Below are the code and all the weights of a small trained network. Each question names an input and a class and asks about switching units off, where a switched-off unit gives its printed mean instead of its output.

import numpy as np


def w(rows, s, z=0):
    codes = np.array(rows[::2]) - 128.0
    scale = np.full(codes.shape[1], s)
    scale[-1] = z or s
    return codes * scale


def f(y):
    return np.maximum(y, 0)


def log_softmax(a):
    a = a - a.max(-1, keepdims=True)
    return a - np.log(np.exp(a).sum(-1, keepdims=True))


def net(x, mask):
    res = np.array(x, float).reshape(1, 8) / 4 @ E
    y = f(res @ A[0][:, :-1].T + A[0][:, -1])
    res = res + np.where(mask, y, B[0][:, -1]) @ B[0][:, :-1]
    return log_softmax(res[-1] @ U[:, :-1].T + U[:, -1])


A, B = {}, {}
E = w([
[248,15,158],'x0',
[135,137,124],'x1',
[109,67,2],'x2',
[140,138,126],'x3',
[116,119,132],'x4',
[124,127,130],'x5',
[128,124,131],'x6',
[131,129,124],'x7',
],0.0078)
A[0] = w([
[101,119,182,104],'n0',
[133,90,62,183],'n1',
[139,191,197,108],'n2',
[227,92,124,82],'n3',
[198,80,140,91],'n4',
[147,121,73,116],'n5',
[218,85,156,102],'n6',
[99,74,39,106],'n7',
[89,136,114,123],'n8',
[131,37,182,118],'n9',
[159,28,144,98],'n10',
[121,211,93,95],'n11',
[146,177,227,112],'n12',
[112,105,134,255],'n13',
[154,92,137,88],'n14',
[120,156,218,106],'n15',
[118,98,8,100],'n16',
[138,1,137,147],'n17',
[13,146,129,114],'n18',
[67,150,127,93],'n19',
[109,130,47,143],'n20',
[156,172,168,109],'n21',
[117,62,147,126],'n22',
],0.0097,0.0093)
B[0] = w([
[92,112,129,142],'n0',
[129,106,191,204],'n1',
[121,79,111,169],'n2',
[88,147,71,181],'n3',
[91,153,75,178],'n4',
[100,83,154,151],'n5',
[105,154,40,196],'n6',
[101,94,150,178],'n7',
[139,141,115,151],'n8',
[148,154,78,182],'n9',
[92,150,107,186],'n10',
[134,105,83,158],'n11',
[80,59,132,186],'n12',
[255,176,211,254],'n13',
[81,159,93,145],'n14',
[58,54,118,171],'n15',
[79,87,159,184],'n16',
[128,175,114,213],'n17',
[163,181,40,185],'n18',
[128,165,50,153],'n19',
[138,99,174,183],'n20',
[93,76,112,153],'n21',
[112,160,122,158],'n22',
],0.0081,0.0094)
U = w([
[127,226,21,29],'0',
[187,145,156,255],'1',
[83,1,143,30],'2',
[191,175,164,197],'3',
],0.0095,0.0056)

Each question gives the input, the list of numbers given to net, and the class t.
The units are the neurons (one row each of A and B). Each row of codes is followed by its name. A weight is (code - 128) times the scale printed after its matrix; where a second scale follows, it is the last column's (A, B and U).
mask holds one flag per neuron, in row order. A switched-off neuron (its flag False) gives its mean, the last column of its row in B, instead of its output. The means were averaged over made-up inputs and are rounded, as every weight is.
A unit's drop is (log p(t) with every unit on - log p(t) with that unit switched off) / (log p(t) with every unit on - log p(t) with every unit switched off).
The circuit of an input: a set's keep is (log p(t) with only the set's units on - log p(t) with every unit switched off) / (log p(t) with every unit on - log p(t) with every unit switched off). Starting from the 12 units with the biggest drops (on a tie, the unit counted first), units are removed one at a time, each time the one whose removal leaves the highest keep (on an exact tie, the one counted first), for as long as the keep stays at least 0.8.
circuit, biggest first: the units of the circuit, biggest drop first
top k neurons: the k neurons with the biggest drops, biggest first
drop when u is switched off: that unit's drop, to one decimal
input [8,-1,8,-6,0,8,-1,5], class 0: top 2 neurons : [n17; n6]
input [6,5,-3,1,0,-6,-1,-8], class 0: top neuron : [n6]
input [-2,-3,6,4,8,6,1,8], class 2: circuit, biggest first : [n16; n7]
input [-1,1,5,-1,-4,-4,-1,-3], class 2: circuit, biggest first : [n16; n7]
input [3,-6,-6,5,7,0,0,8], class 2: circuit, biggest first : [n12; n15]
input [3,6,-8,-2,1,3,-5,2], class 2: top 2 neurons : [n12; n15]
input [1,3,7,7,4,7,5,7], class 2: top 2 neurons : [n16; n7]
input [4,4,0,8,-2,-8,-4,8], class 0: top 4 neurons : [n6; n3; n20; n4]
input [8,3,8,8,0,-3,-1,-4], class 0: top 4 neurons : [n17; n6; n3; n4]
input [-5,-7,3,-6,3,5,-4,1], class 3: drop when n20 is switched off : 0.2
input [-3,-6,-8,2,3,-8,-2,-7], class 2: drop when n15 is switched off : 0.2
input [8,7,5,-8,-4,0,4,-6], class 0: drop when n4 is switched off : 0.1
